Here is a tiny trained network, its code and every weight. The questions are about switching its units off for an input and a target symbol, where a switched-off unit gives its printed mean instead of its output.

import numpy as np


def w(rows, s, z=0):
    codes = np.array(rows[::2]) - 128.0
    scale = np.full(codes.shape[1], s)
    scale[-1] = z or s
    return codes * scale


def softmax(a):
    e = np.exp(a - a.max(-1, keepdims=True))
    return e / e.sum(-1, keepdims=True)


def log_softmax(a):
    a = a - a.max(-1, keepdims=True)
    return a - np.log(np.exp(a).sum(-1, keepdims=True))


def net(x, mask):
    ids = ['αβγδζηθλμξπστφψω'.index(c) for c in x.split()]
    T = len(ids)
    res = E[ids] + P[:T]
    u = 0
    for l in range(3):
        r = res
        for j in range(2):
            rows = slice(2 * j, 2 * j + 2)
            q, k, v = (r @ M[l][rows].T for M in (Q, K, V))
            z = softmax(np.where(np.tri(T) > 0, q @ k.T / 2**0.5, -1e9)) @ v
            o = O[l][rows]
            res = res + np.where(mask[u + j], z, o[:, -1]) @ o[:, :-1]
        u += 2
    return log_softmax(res[-1] @ U[:, :-1].T + U[:, -1])


Q, K, V, O = {}, {}, {}, {}
E = w([
[16,143,176],'α',
[23,154,153],'β',
[14,167,115],'γ',
[161,88,39],'δ',
[128,78,87],'ζ',
[84,54,140],'η',
[128,60,47],'θ',
[71,149,152],'λ',
[254,33,17],'μ',
[156,52,80],'ξ',
[103,44,126],'π',
[75,214,157],'σ',
[89,134,128],'τ',
[122,109,92],'φ',
[93,144,133],'ψ',
[87,194,99],'ω',
],0.0078)
P = w([
[132,142,131],'0',
[116,109,121],'1',
[162,114,175],'2',
[158,169,100],'3',
[95,97,123],'4',
[162,126,174],'5',
[136,194,77],'6',
[85,80,115],'7',
[169,124,171],'8',
[133,220,60],'9',
[73,64,109],'10',
[170,119,171],'11',
[119,252,43],'12',
[65,53,100],'13',
],0.019)
Q[0] = w([
[104,120,139],'L0H1',
[77,189,21],'L0H1',
[161,119,26],'L0H2',
[172,251,155],'L0H2',
],0.025)
K[0] = w([
[143,137,169],'L0H1',
[30,23,55],'L0H1',
[75,105,22],'L0H2',
[180,253,115],'L0H2',
],0.026)
V[0] = w([
[110,56,116],'L0H1',
[146,226,255],'L0H1',
[117,155,132],'L0H2',
[164,42,119],'L0H2',
],0.0098)
O[0] = w([
[94,166,133,201],'L0H1',
[254,60,58,2],'L0H1',
[157,108,110,129],'L0H2',
[34,193,188,121],'L0H2',
],0.0088,0.0056)
Q[1] = w([
[147,175,88],'L1H1',
[155,36,245],'L1H1',
[119,179,47],'L1H2',
[118,6,94],'L1H2',
],0.017)
K[1] = w([
[150,180,66],'L1H1',
[44,5,159],'L1H1',
[104,81,136],'L1H2',
[181,143,181],'L1H2',
],0.024)
V[1] = w([
[89,71,187],'L1H1',
[87,61,101],'L1H1',
[41,2,89],'L1H2',
[31,91,48],'L1H2',
],0.0096)
O[1] = w([
[195,51,67,129],'L1H1',
[186,103,104,138],'L1H1',
[208,24,1,221],'L1H2',
[238,79,76,254],'L1H2',
],0.0072,0.0069)
Q[2] = w([
[150,57,250],'L2H1',
[88,116,154],'L2H1',
[113,91,114],'L2H2',
[137,151,27],'L2H2',
],0.013)
K[2] = w([
[109,24,191],'L2H1',
[189,189,201],'L2H1',
[128,100,150],'L2H2',
[1,43,90],'L2H2',
],0.009)
V[2] = w([
[81,107,175],'L2H1',
[79,171,86],'L2H1',
[147,4,243],'L2H2',
[164,153,199],'L2H2',
],0.015)
O[2] = w([
[107,129,76,1],'L2H1',
[84,127,166,209],'L2H1',
[80,4,144,120],'L2H2',
[127,124,187,12],'L2H2',
],0.017,0.0072)
U = w([
[222,70,208,220],'α',
[202,103,159,191],'β',
[218,155,98,54],'γ',
[112,209,127,34],'δ',
[57,140,85,112],'ζ',
[59,77,101,40],'η',
[106,166,58,2],'θ',
[136,139,188,142],'λ',
[35,199,207,154],'μ',
[43,120,128,138],'ξ',
[48,81,89,24],'π',
[89,173,247,204],'σ',
[131,144,177,134],'τ',
[119,169,154,115],'φ',
[126,155,219,152],'ψ',
[144,209,183,78],'ω',
],0.012,0.0069)

Each question gives the input, a string of symbols that net reads in full, and the target symbol t.
The units are the heads (2 rows each of Q, K, V and O). Each row of codes is followed by its name. A weight is (code - 128) times the scale printed after its matrix; where a second scale follows, it is the last column's (O and U).
mask holds one flag per head, layer by layer. A switched-off head (its flag False) gives its mean, the last column of its rows in O, instead of its output. The means were averaged over made-up inputs and are rounded, as every weight is.
A unit's drop is (log p(t) with every unit on - log p(t) with that unit switched off) / (log p(t) with every unit on - log p(t) with every unit switched off).
The circuit of an input: a set's keep is (log p(t) with only the set's units on - log p(t) with every unit switched off) / (log p(t) with every unit on - log p(t) with every unit switched off). Starting from all 6 units, units are removed one at a time, each time the one whose removal leaves the highest keep (on an exact tie, the one counted first), for as long as the keep stays at least 0.8.
units of the circuit, in order: the units of the circuit, biggest drop first
most important unit: the unit with the biggest drop
which heads matter: for each layer, one digit per head in row order, 1 if its drop is at least 0.15 and else 0, layers parted by /
drop of u: that unit's drop, to one decimal
input ω α β σ φ θ α δ λ π, target δ: most important unit	L0H1
input γ α φ ζ ζ μ ω α ξ μ, target α: units of the circuit, in order	[L1H2, L2H1]
input η τ ξ β μ θ γ σ α δ π ω μ, target π: which heads matter	10 / 11 / 01
input β δ γ ζ δ β γ φ ω, target γ: units of the circuit, in order	[L2H2, L0H1]
input ξ ζ π π γ γ β, target γ: which heads matter	01 / 01 / 01
input η γ γ μ γ γ τ μ μ μ, target μ: which heads matter	10 / 10 / 10
input ψ ψ δ γ β ξ ψ μ μ η, target μ: which heads matter	10 / 10 / 10
input λ γ φ β γ β μ ψ δ δ ω ζ λ ω, target μ: which heads matter	00 / 10 / 10
input γ α η ξ ω φ λ ω τ γ, target ω: which heads matter	01 / 11 / 11
input β ψ ω, target α: which heads matter	10 / 00 / 01
input γ δ φ ψ μ ζ φ ω η ω, target ω: units of the circuit, in order	[L1H1, L2H1, L0H2, L2H2]
input μ ω γ σ π λ, target α: which heads matter	10 / 10 / 01
input λ γ γ λ, target γ: units of the circuit, in order	[L2H2, L1H2]
input δ ζ δ μ π η η φ β ω β α, target α: which heads matter	10 / 11 / 01
input δ ω γ π ψ β τ γ ω δ, target γ: which heads matter	11 / 01 / 01
input σ π μ μ ω μ γ π γ α, target π: units of the circuit, in order	[L2H2]
input τ η β, target α: which heads matter	10 / 10 / 01
input ζ δ ζ ζ γ λ η, target γ: units of the circuit, in order	[L1H2, L2H2]
input δ λ γ τ θ δ δ γ δ, target γ: which heads matter	00 / 10 / 11
input η μ μ μ α σ γ α σ ξ α ξ θ, target α: most important unit	L1H2
input δ γ τ δ α β γ, target α: units of the circuit, in order	[L1H2, L0H2, L2H1]
input η α γ τ μ μ μ ω θ μ η δ α, target η: drop of L2H2	0.9
input φ φ μ δ θ σ ζ σ μ μ η δ η, target η: drop of L2H1	0.0
